Below are the code and all the weights of a small trained network. Each question names an input and a class and asks about switching units off, where a switched-off unit gives its printed mean instead of its output.

import numpy as np


def w(rows, s, z=0):
    codes = np.array(rows[::2]) - 128.0
    scale = np.full(codes.shape[1], s)
    scale[-1] = z or s
    return codes * scale


def norm(h):
    return h / np.sqrt((h * h).mean(-1, keepdims=True) + 1e-5)


def f(y):
    return y / 2 * (1 + np.tanh(0.7978845608 * (y + 0.044715 * y**3)))


def log_softmax(a):
    a = a - a.max(-1, keepdims=True)
    return a - np.log(np.exp(a).sum(-1, keepdims=True))


def net(x, mask):
    res = np.array(x, float).reshape(1, 5) / 4 @ E
    u = 0
    for l in range(4):
        y = f(norm(res) @ A[l][:, :-1].T + A[l][:, -1])
        res = res + np.where(mask[u : u + 5], y, B[l][:, -1]) @ B[l][:, :-1]
        u += 5
    return log_softmax(norm(res)[-1] @ U[:, :-1].T + U[:, -1])


A, B = {}, {}
E = w([
[156,195,175,87,175,109,117,136,176,55,196,110],'x0',
[90,205,122,186,153,119,198,190,98,159,121,86],'x1',
[79,72,129,94,81,131,191,55,83,123,215,1],'x2',
[227,80,73,170,145,85,181,149,162,184,237,164],'x3',
[67,122,128,145,144,1,35,130,89,150,145,117],'x4',
],0.009)
A[0] = w([
[103,108,196,129,118,11,81,143,101,188,121,104,198],'L0N0',
[73,36,58,184,115,152,167,133,117,140,65,146,40],'L0N1',
[155,2,113,92,100,135,73,31,128,57,119,205,14],'L0N2',
[92,74,102,144,39,124,128,126,160,217,59,127,3],'L0N3',
[79,199,117,154,172,123,219,153,130,209,90,100,84],'L0N4',
],0.0057,0.0046)
B[0] = w([
[133,123,52,77,125,213,177,157,109,81,133,159,253],'L0N0',
[252,254,175,134,172,129,83,45,27,93,178,114,169],'L0N1',
[115,153,169,73,67,130,64,238,176,244,177,72,189],'L0N2',
[204,235,145,165,144,112,82,49,43,101,171,123,156],'L0N3',
[140,82,167,81,67,156,34,211,164,157,188,114,192],'L0N4',
],0.009,0.0047)
A[1] = w([
[53,105,82,149,154,2,65,124,97,122,151,134,72],'L1N0',
[154,152,94,143,126,153,115,142,143,141,66,157,115],'L1N1',
[183,89,100,186,134,36,185,119,153,188,177,155,1],'L1N2',
[130,96,98,159,102,150,118,127,105,165,76,100,91],'L1N3',
[131,174,175,104,182,95,136,133,178,54,183,107,58],'L1N4',
],0.0093,0.0076)
B[1] = w([
[147,147,81,22,129,203,226,178,131,137,99,153,215],'L1N0',
[78,56,181,117,128,64,188,93,97,112,209,135,253],'L1N1',
[141,81,66,178,167,154,45,131,174,70,108,53,240],'L1N2',
[175,191,200,55,255,85,124,92,103,132,167,112,159],'L1N3',
[197,150,155,141,147,120,91,88,9,136,143,126,233],'L1N4',
],0.0099,0.0032)
A[2] = w([
[141,134,136,191,170,98,107,156,162,160,26,241,35],'L2N0',
[180,176,136,131,143,110,83,164,186,106,94,162,140],'L2N1',
[130,54,86,184,111,149,121,105,42,255,42,147,59],'L2N2',
[131,104,126,120,105,178,150,136,105,67,135,116,136],'L2N3',
[91,151,125,155,121,119,132,105,138,162,110,132,3],'L2N4',
],0.0082,0.0052)
B[2] = w([
[36,114,178,101,157,77,185,96,158,83,216,143,217],'L2N0',
[105,108,101,105,88,86,167,52,106,158,183,83,238],'L2N1',
[176,245,185,22,228,128,136,109,137,66,198,24,194],'L2N2',
[151,107,103,174,100,99,125,112,132,166,104,212,251],'L2N3',
[90,254,218,57,168,209,132,111,159,137,111,2,78],'L2N4',
],0.0087,0.0028)
A[3] = w([
[95,173,124,195,143,117,159,197,105,170,130,88,33],'L3N0',
[97,97,113,134,93,121,171,64,111,149,143,68,3],'L3N1',
[167,122,153,149,118,185,194,95,160,146,97,150,15],'L3N2',
[47,147,171,126,123,133,101,94,112,94,11,104,63],'L3N3',
[132,78,125,146,89,107,121,134,108,127,158,127,242],'L3N4',
],0.013,0.0052)
B[3] = w([
[136,75,191,11,86,128,51,82,205,201,125,110,171],'L3N0',
[73,130,177,129,178,26,157,137,165,98,181,231,174],'L3N1',
[89,149,72,45,149,145,133,181,79,127,74,125,169],'L3N2',
[218,61,60,216,175,125,137,137,184,147,157,101,254],'L3N3',
[92,156,175,188,128,129,125,124,120,127,19,130,255],'L3N4',
],0.011,0.0064)
U = w([
[177,45,40,235,162,127,111,137,203,123,130,64,150],'0',
[197,232,182,106,164,103,94,65,22,100,169,92,158],'1',
[2,96,203,136,144,31,198,113,155,92,161,195,155],'2',
[107,75,182,37,43,129,36,159,200,216,129,102,119],'3',
[100,144,13,42,127,192,196,194,82,107,55,154,147],'4',
[107,192,119,251,34,127,102,122,67,124,44,160,162],'5',
[52,210,89,184,79,143,115,103,144,98,108,111,15],'6',
[48,221,90,193,76,148,117,115,147,94,118,114,2],'7',
],0.013,0.008)

Each question gives the input, the list of numbers given to net, and the class t.
The units are the neurons (one row each of A and B). Each row of codes is followed by its name. A weight is (code - 128) times the scale printed after its matrix; where a second scale follows, it is the last column's (A, B and U).
mask holds one flag per neuron, layer by layer. A switched-off neuron (its flag False) gives its mean, the last column of its row in B, instead of its output. The means were averaged over made-up inputs and are rounded, as every weight is.
A unit's drop is (log p(t) with every unit on - log p(t) with that unit switched off) / (log p(t) with every unit on - log p(t) with every unit switched off).
The circuit of an input: a set's keep is (log p(t) with only the set's units on - log p(t) with every unit switched off) / (log p(t) with every unit on - log p(t) with every unit switched off). Starting from the 12 units with the biggest drops (on a tie, the unit counted first), units are removed one at a time, each time the one whose removal leaves the highest keep (on an exact tie, the one counted first), for as long as the keep stays at least 0.8.
circuit, biggest first: the units of the circuit, biggest drop first
unit that matters most: the unit with the biggest drop
k most important neurons: the k neurons with the biggest drops, biggest first
top k neurons in layer l: the k neurons of layer l with the biggest drops, biggest first
input [-2,-3,-8,-4,-3], class 2: most important neuron => (L2N0)
input [-5,-1,7,2,8], class 4: 2 most important neurons => (L1N0 L1N1)
input [5,-7,-5,-4,-6], class 3: top 2 neurons in layer 0 => (L0N2 L0N0)
input [-7,0,-1,-7,-2], class 0: 2 most important neurons => (L3N3 L1N4)
input [-7,-8,-8,-3,-7], class 2: circuit, biggest first => (L2N0 L1N1)
input [-7,-6,6,6,-7], class 1: top 3 neurons in layer 0 => (L0N0 L0N1 L0N4)
input [-6,-4,6,4,-5], class 1: circuit, biggest first => (L0N1 L3N3)
input [-1,6,2,5,-7], class 4: 4 most important neurons => (L3N2 L0N2 L3N3 L2N3)
input [6,8,2,5,-7], class 3: 2 most important neurons => (L3N0 L0N0)
input [6,-7,-3,4,8], class 4: circuit, biggest first => (L1N0 L0N4)
input [6,5,8,7,4], class 2: 3 most important neurons => (L3N1 L3N3 L0N1)
input [6,4,3,5,-5], class 1: 3 most important neurons => (L1N4 L3N3 L0N0)
input [6,-7,-3,6,1], class 3: 4 most important neurons => (L0N2 L3N3 L0N1 L0N3)
input [3,3,6,1,-8], class 4: unit that matters most => L3N2
input [-8,0,4,4,-7], class 1: 2 most important neurons => (L2N2 L0N0)
input [-1,0,1,-1,2], class 5: 2 most important neurons => (L0N0 L1N0)
input [0,-1,4,-2,5], class 4: 3 most important neurons => (L1N1 L1N0 L2N1)
input [1,3,-3,-2,4], class 4: top 2 neurons in layer 2 => (L2N0 L2N1)
input [6,7,4,-4,-4], class 3: top 3 neurons in layer 0 => (L0N1 L0N3 L0N4)
input [-7,2,-4,-5,-4], class 1: unit that matters most => L0N1
input [-1,6,5,3,-1], class 3: top 2 neurons in layer 2 => (L2N1 L2N0)
input [6,8,8,-6,2], class 2: top 2 neurons in layer 0 => (L0N2 L0N1)
